Here is a tiny trained network, its code and every weight. The questions are about switching its units off for an input and a class, where a switched-off unit gives its printed mean instead of its output.

import numpy as np


def w(rows, s, z=0):
    codes = np.array(rows[::2]) - 128.0
    scale = np.full(codes.shape[1], s)
    scale[-1] = z or s
    return codes * scale


def f(y):
    return y / 2 * (1 + np.tanh(0.7978845608 * (y + 0.044715 * y**3)))


def log_softmax(a):
    a = a - a.max(-1, keepdims=True)
    return a - np.log(np.exp(a).sum(-1, keepdims=True))


def net(x, mask):
    res = np.array(x, float).reshape(1, 8) / 4 @ E
    y = f(res @ A[0][:, :-1].T + A[0][:, -1])
    res = res + np.where(mask, y, B[0][:, -1]) @ B[0][:, :-1]
    return log_softmax(res[-1] @ U[:, :-1].T + U[:, -1])


A, B = {}, {}
E = w([
[131,137,121,124,129,131,135,129,124,129],'x0',
[238,94,242,211,151,122,25,216,104,253],'x1',
[123,129,131,125,126,123,124,131,135,124],'x2',
[154,6,38,75,218,119,45,36,225,189],'x3',
[119,135,125,125,133,129,134,134,135,134],'x4',
[207,236,55,167,3,130,58,62,178,146],'x5',
[134,132,126,128,126,128,127,128,124,127],'x6',
[215,217,117,35,220,132,65,246,190,22],'x7',
],0.0042)
A[0] = w([
[182,184,133,72,173,117,96,193,175,68,106],'neuron 0',
[164,130,127,128,157,168,122,136,129,141,254],'neuron 1',
[84,78,144,188,69,112,162,54,99,193,108],'neuron 2',
[236,90,232,224,155,115,27,218,102,254,111],'neuron 3',
[83,82,142,186,72,115,160,58,101,191,111],'neuron 4',
[194,220,75,175,14,159,56,69,165,135,113],'neuron 5',
[144,50,73,86,192,114,72,73,199,167,112],'neuron 6',
[104,207,189,159,73,117,175,211,61,79,109],'neuron 7',
[144,57,74,88,189,119,79,76,197,169,116],'neuron 8',
[84,80,142,189,69,115,163,53,99,193,110],'neuron 9',
[148,46,76,86,191,110,68,71,197,164,105],'neuron 10',
[55,34,178,104,226,150,177,182,75,110,104],'neuron 11',
[58,39,177,103,221,147,177,180,77,112,105],'neuron 12',
[188,201,81,168,36,142,74,78,160,138,119],'neuron 13',
[83,79,143,186,70,113,161,58,100,193,108],'neuron 14',
[181,187,133,70,175,112,95,194,177,68,102],'neuron 15',
[182,183,132,72,173,115,96,193,174,67,105],'neuron 16',
],0.0046,0.0096)
B[0] = w([
[145,103,60,153,184,176,82,183,72,130,144],'neuron 0',
[69,2,193,131,23,47,55,144,173,117,255],'neuron 1',
[148,115,62,126,193,170,77,191,92,116,153],'neuron 2',
[23,225,19,34,136,171,214,11,172,5,188],'neuron 3',
[149,113,59,125,197,171,74,192,91,117,153],'neuron 4',
[177,131,158,66,237,61,201,149,194,208,166],'neuron 5',
[173,204,184,197,66,170,170,99,67,128,159],'neuron 6',
[204,203,198,217,62,180,169,80,60,150,155],'neuron 7',
[166,193,182,189,67,161,163,102,76,128,158],'neuron 8',
[147,112,64,124,193,171,74,191,93,115,155],'neuron 9',
[199,235,190,223,59,200,194,85,36,131,156],'neuron 10',
[183,168,152,88,201,85,186,126,175,191,151],'neuron 11',
[178,158,151,94,197,92,182,126,171,185,149],'neuron 12',
[156,123,151,83,204,86,173,146,169,179,158],'neuron 13',
[150,118,59,127,193,167,79,185,91,119,152],'neuron 14',
[149,108,52,154,193,184,77,187,63,130,143],'neuron 15',
[146,108,58,153,185,174,82,183,71,130,143],'neuron 16',
],0.0067,0.0083)
U = w([
[165,116,35,148,210,207,37,211,48,129,36],'0',
[203,218,209,226,61,185,197,89,42,146,46],'1',
[19,192,33,38,136,155,216,27,174,2,70],'2',
[107,82,162,134,95,90,89,144,143,132,254],'3',
[189,136,165,68,219,44,195,149,200,247,52],'4',
[100,81,159,129,89,93,87,135,147,131,206],'5',
[106,88,148,137,76,93,81,135,143,121,185],'6',
[108,90,152,134,87,101,84,138,135,117,165],'7',
],0.0082,0.0048)

Each question gives the input, the list of numbers given to net, and the class t.
The units are the neurons (one row each of A and B). Each row of codes is followed by its name. A weight is (code - 128) times the scale printed after its matrix; where a second scale follows, it is the last column's (A, B and U).
mask holds one flag per neuron, in row order. A switched-off neuron (its flag False) gives its mean, the last column of its row in B, instead of its output. The means were averaged over made-up inputs and are rounded, as every weight is.
A unit's drop is (log p(t) with every unit on - log p(t) with that unit switched off) / (log p(t) with every unit on - log p(t) with every unit switched off).
The circuit of an input: a set's keep is (log p(t) with only the set's units on - log p(t) with every unit switched off) / (log p(t) with every unit on - log p(t) with every unit switched off). Starting from the 12 units with the biggest drops (on a tie, the unit counted first), units are removed one at a time, each time the one whose removal leaves the highest keep (on an exact tie, the one counted first), for as long as the keep stays at least 0.8.
circuit, biggest first: the units of the circuit, biggest drop first
unit that matters most: the unit with the biggest drop
top k neurons: the k neurons with the biggest drops, biggest first
drop when u is switched off: that unit's drop, to one decimal
input [4,-5,-4,-2,8,-8,1,-6], class 4: top 2 neurons -> (neuron 11; neuron 12)
input [-4,-3,-2,6,2,1,5,-5], class 1: circuit, biggest first -> (neuron 10; neuron 6)
input [0,2,2,3,2,1,-7,8], class 0: unit that matters most -> neuron 15
input [-6,-3,5,1,2,8,6,-6], class 4: circuit, biggest first -> (neuron 5; neuron 13)
input [1,3,-8,-3,6,8,4,3], class 4: top 2 neurons -> (neuron 5; neuron 13)
input [-3,2,-3,8,-2,-8,6,-7], class 1: top 3 neurons -> (neuron 10; neuron 6; neuron 8)
input [0,-6,8,3,6,8,-8,0], class 4: top 3 neurons -> (neuron 5; neuron 3; neuron 13)
input [-8,-8,5,8,1,7,3,-3], class 1: top 4 neurons -> (neuron 10; neuron 6; neuron 8; neuron 3)
input [-6,-8,-1,8,5,-2,0,-1], class 1: circuit, biggest first -> (neuron 10; neuron 6; neuron 8)
input [0,-3,3,5,4,8,2,1], class 4: top 3 neurons -> (neuron 5; neuron 13; neuron 3)
input [0,-7,1,-8,1,5,4,1], class 1: top 2 neurons -> (neuron 7; neuron 3)
input [8,-5,-3,-5,-8,-4,-7,5], class 3: top 2 neurons -> (neuron 3; neuron 10)
input [-2,1,3,4,0,7,3,-6], class 4: top 2 neurons -> (neuron 5; neuron 13)
input [-5,4,-1,4,-5,-8,-5,-6], class 4: circuit, biggest first -> (neuron 11)
input [-2,-4,7,-1,-4,8,-3,-2], class 4: top 3 neurons -> (neuron 5; neuron 13; neuron 3)
input [2,-2,1,-3,7,-1,0,-8], class 0: drop when neuron 9 is switched off -> 0.1
input [-6,8,-1,8,3,2,-4,-6], class 1: drop when neuron 10 is switched off -> 0.7
input [2,3,-1,-8,6,7,-5,8], class 0: drop when neuron 15 is switched off -> 0.6
